Below is a small trained network, with its code and all its weights. Each question gives an input and a class and asks what happens when units are switched off, that is, made to give their printed mean instead of their output.

import numpy as np


def w(rows, s, z=0):
    codes = np.array(rows[::2]) - 128.0
    scale = np.full(codes.shape[1], s)
    scale[-1] = z or s
    return codes * scale


def f(y):
    return y / 2 * (1 + np.tanh(0.7978845608 * (y + 0.044715 * y**3)))


def log_softmax(a):
    a = a - a.max(-1, keepdims=True)
    return a - np.log(np.exp(a).sum(-1, keepdims=True))


def net(x, mask):
    res = np.array(x, float).reshape(1, 8) / 4 @ E
    y = f(res @ A[0][:, :-1].T + A[0][:, -1])
    res = res + np.where(mask, y, B[0][:, -1]) @ B[0][:, :-1]
    return log_softmax(res[-1] @ U[:, :-1].T + U[:, -1])


A, B = {}, {}
E = w([
[128,188,100,226,113,127,129,131,141],'x0',
[145,20,115,119,83,164,209,111,146],'x1',
[143,161,82,57,239,161,133,73,124],'x2',
[110,100,107,83,100,123,74,149,204],'x3',
[218,195,227,78,61,124,116,182,112],'x4',
[166,197,37,89,99,177,116,188,201],'x5',
[208,104,111,200,195,67,108,131,167],'x6',
[145,80,73,66,117,23,178,255,109],'x7',
],0.01)
A[0] = w([
[105,137,191,211,139,137,136,58,107,189],'N1',
[160,109,177,93,92,153,145,160,115,127],'N2',
[108,146,136,121,138,111,151,90,85,164],'N3',
[166,99,182,206,117,120,155,77,99,160],'N4',
[86,116,168,115,175,85,166,64,65,156],'N5',
[141,218,141,163,136,137,81,153,125,185],'N6',
[206,135,97,77,168,169,89,89,186,222],'N7',
[182,135,117,63,92,110,145,208,148,221],'N8',
[235,114,4,104,156,152,170,221,182,215],'N9',
[143,61,150,81,105,58,127,206,115,169],'N10',
[127,183,156,178,87,85,93,134,89,195],'N11',
[79,165,97,145,101,129,124,109,119,253],'N12',
[35,120,85,162,130,123,167,81,83,250],'N13',
[107,132,145,58,112,190,66,106,152,225],'N14',
[148,206,198,108,83,117,82,207,119,222],'N15',
[207,146,20,115,96,150,151,130,162,157],'N16',
[108,94,174,152,149,181,82,92,134,177],'N17',
[99,111,99,166,183,72,139,155,152,217],'N18',
[74,103,144,74,181,157,90,91,172,163],'N19',
[74,82,102,172,113,99,128,145,116,177],'N20',
[69,122,85,170,78,170,127,201,145,119],'N21',
[115,115,189,150,138,130,115,85,119,153],'N22',
],0.012,0.0043)
B[0] = w([
[163,95,130,195,115,179,188,78,148,234],'N1',
[116,143,199,113,69,127,109,105,115,181],'N2',
[160,117,151,144,198,208,151,139,96,168],'N3',
[215,87,140,111,107,133,164,15,125,213],'N4',
[129,71,122,111,176,198,98,126,105,221],'N5',
[198,169,50,92,126,216,114,167,195,203],'N6',
[57,207,133,134,154,144,130,102,146,203],'N7',
[124,160,179,69,87,54,139,178,72,231],'N8',
[129,187,161,75,179,91,196,106,134,250],'N9',
[144,109,157,76,90,53,71,99,75,248],'N10',
[207,100,85,115,102,136,92,129,144,204],'N11',
[131,68,48,175,131,193,173,204,219,182],'N12',
[111,2,100,133,153,179,178,172,111,228],'N13',
[81,179,152,203,103,131,111,153,106,205],'N14',
[207,170,153,149,75,149,28,183,135,239],'N15',
[102,172,140,68,169,99,207,143,203,197],'N16',
[99,142,133,227,118,112,112,69,148,199],'N17',
[119,122,37,85,164,110,87,105,130,207],'N18',
[57,133,139,201,169,109,71,136,121,198],'N19',
[107,78,57,120,123,72,142,116,97,200],'N20',
[104,112,111,147,13,77,211,152,163,193],'N21',
[159,103,143,163,110,179,79,48,156,187],'N22',
],0.0088,0.016)
U = w([
[128,147,238,112,55,78,120,201,86,254],'0',
[30,150,130,216,134,146,84,101,166,185],'1',
[91,50,123,113,207,176,113,161,82,112],'2',
[98,184,128,108,191,89,186,155,192,153],'3',
[194,174,124,148,103,159,71,214,178,33],'4',
[69,72,64,176,64,88,204,181,175,79],'5',
[130,93,81,93,130,9,86,122,93,13],'6',
[190,77,132,190,108,134,162,2,142,143],'7',
],0.0098,0.0017)

Each question gives the input, the list of numbers given to net, and the class t.
The units are the neurons (one row each of A and B). Each row of codes is followed by its name. A weight is (code - 128) times the scale printed after its matrix; where a second scale follows, it is the last column's (A, B and U).
mask holds one flag per neuron, in row order. A switched-off neuron (its flag False) gives its mean, the last column of its row in B, instead of its output. The means were averaged over made-up inputs and are rounded, as every weight is.
A unit's drop is (log p(t) with every unit on - log p(t) with that unit switched off) / (log p(t) with every unit on - log p(t) with every unit switched off).
The circuit of an input: a set's keep is (log p(t) with only the set's units on - log p(t) with every unit switched off) / (log p(t) with every unit on - log p(t) with every unit switched off). Starting from the 12 units with the biggest drops (on a tie, the unit counted first), units are removed one at a time, each time the one whose removal leaves the highest keep (on an exact tie, the one counted first), for as long as the keep stays at least 0.8.
units of the circuit, in order: the units of the circuit, biggest drop first
unit that matters most: the unit with the biggest drop
top k neurons: the k neurons with the biggest drops, biggest first
drop when u is switched off: that unit's drop, to one decimal
input [-6,4,8,-3,6,-7,-3,3], class 0: unit that matters most => N2
input [-1,-5,-1,-7,-6,-2,-1,0], class 2: top 2 neurons => [N13, N5]
input [-2,4,2,-3,7,1,-7,-6], class 1: units of the circuit, in order => [N14, N10]
input [-8,4,0,-4,-8,2,5,2], class 2: top 3 neurons => [N13, N8, N21]
input [3,8,4,6,-8,-7,7,2], class 2: top 3 neurons => [N13, N18, N5]
input [-2,7,-5,-4,-2,-3,-4,4], class 6: units of the circuit, in order => [N10, N20]
input [5,-6,1,5,2,-1,5,-7], class 4: top 2 neurons => [N6, N15]
input [2,-2,1,6,-1,-4,1,-3], class 1: units of the circuit, in order => [N19, N4]
input [-5,4,8,0,8,2,6,6], class 0: top 2 neurons => [N8, N10]
input [5,1,1,-3,5,4,5,8], class 0: top 3 neurons => [N8, N10, N15]
input [3,5,2,-4,-4,4,6,8], class 3: drop when N9 is switched off => 0.6
input [-3,3,-1,7,-5,8,6,3], class 3: drop when N1 is switched off => 0.0
input [4,-7,4,-6,0,-1,7,2], class 4: drop when N6 is switched off => 1.2
input [2,-1,2,8,-8,-8,3,0], class 2: units of the circuit, in order => [N13]
input [-1,3,8,4,3,2,-1,8], class 0: drop when N1 is switched off => 0.1
